Below are the code and all the weights of a small trained network. Each question names an input and a class and asks about switching units off, where a switched-off unit gives its printed mean instead of its output.

import numpy as np


def w(rows, s, z=0):
    codes = np.array(rows[::2]) - 128.0
    scale = np.full(codes.shape[1], s)
    scale[-1] = z or s
    return codes * scale


def f(y):
    return np.maximum(y, 0)


def log_softmax(a):
    a = a - a.max(-1, keepdims=True)
    return a - np.log(np.exp(a).sum(-1, keepdims=True))


def net(x, mask):
    res = np.array(x, float).reshape(1, 4) / 4 @ E
    y = f(res @ A[0][:, :-1].T + A[0][:, -1])
    res = res + np.where(mask, y, B[0][:, -1]) @ B[0][:, :-1]
    return log_softmax(res[-1] @ U[:, :-1].T + U[:, -1])


A, B = {}, {}
E = w([
[121,210,86,168,113,226,162,57],'x0',
[111,111,121,253,133,36,119,80],'x1',
[15,78,80,96,205,176,6,48],'x2',
[50,88,111,99,123,139,248,133],'x3',
],0.012)
A[0] = w([
[72,58,193,114,175,90,92,196,4],'n1',
[43,136,132,66,232,109,50,67,45],'n2',
[95,213,70,177,143,206,137,103,48],'n3',
[147,68,120,68,147,59,93,141,6],'n4',
[119,130,148,8,134,231,102,203,143],'n5',
[167,150,118,111,166,139,44,143,69],'n6',
[30,67,81,129,105,151,199,144,125],'n7',
[81,94,105,232,137,40,120,70,121],'n8',
[184,139,115,177,135,155,46,136,68],'n9',
],0.011,0.0037)
B[0] = w([
[115,98,69,92,70,82,117,96,193],'n1',
[185,160,202,124,134,87,224,143,248],'n2',
[138,22,117,61,3,103,152,77,203],'n3',
[95,106,86,134,63,77,170,95,182],'n4',
[137,122,102,242,163,175,129,81,250],'n5',
[56,192,135,126,159,119,90,105,186],'n6',
[62,190,185,116,124,160,62,177,212],'n7',
[124,141,102,225,181,175,138,91,226],'n8',
[48,179,141,106,77,166,105,172,188],'n9',
],0.013,0.017)
U = w([
[99,31,59,112,80,85,161,86,110],'0',
[131,85,78,211,229,173,143,89,97],'1',
[225,168,225,153,138,76,240,183,158],'2',
[1,147,163,132,140,147,87,200,106],'3',
[128,84,162,162,168,117,134,135,255],'4',
[150,67,131,102,176,120,131,182,84],'5',
],0.012,0.0084)

Each question gives the input, the list of numbers given to net, and the class t.
The units are the neurons (one row each of A and B). Each row of codes is followed by its name. A weight is (code - 128) times the scale printed after its matrix; where a second scale follows, it is the last column's (A, B and U).
mask holds one flag per neuron, in row order. A switched-off neuron (its flag False) gives its mean, the last column of its row in B, instead of its output. The means were averaged over made-up inputs and are rounded, as every weight is.
A unit's drop is (log p(t) with every unit on - log p(t) with that unit switched off) / (log p(t) with every unit on - log p(t) with every unit switched off).
The circuit of an input: a set's keep is (log p(t) with only the set's units on - log p(t) with every unit switched off) / (log p(t) with every unit on - log p(t) with every unit switched off). Starting from all 9 units, units are removed one at a time, each time the one whose removal leaves the highest keep (on an exact tie, the one counted first), for as long as the keep stays at least 0.8.
circuit, biggest first: the units of the circuit, biggest drop first
most important unit: the unit with the biggest drop
top k neurons: the k neurons with the biggest drops, biggest first
drop of u: that unit's drop, to one decimal
input [1,-4,-6,-7], class 3: most important unit : n2
input [7,-3,7,-8], class 3: top 2 neurons : [n9, n6]
input [2,-2,3,-1], class 4: top 3 neurons : [n8, n1, n4]
input [7,-1,7,8], class 3: top 3 neurons : [n7, n1, n4]
input [8,-6,4,8], class 0: top 3 neurons : [n3, n9, n6]
input [-4,-6,-2,-2], class 1: top 2 neurons : [n5, n3]
input [-1,5,-3,-4], class 1: top 2 neurons : [n2, n8]
input [-7,2,7,0], class 0: top 2 neurons : [n1, n4]
input [-3,2,-3,-1], class 4: top 4 neurons : [n2, n3, n5, n1]
input [-5,4,6,-7], class 3: top 4 neurons : [n9, n6, n3, n1]
input [3,4,-3,-4], class 1: top 2 neurons : [n2, n7]
input [-6,-6,4,3], class 0: drop of n5 : -0.1
input [-2,8,-6,-3], class 1: drop of n2 : 0.4
input [-6,-4,2,-4], class 0: drop of n8 : 0.1
input [-3,-7,-2,-8], class 3: circuit, biggest first : [n6]
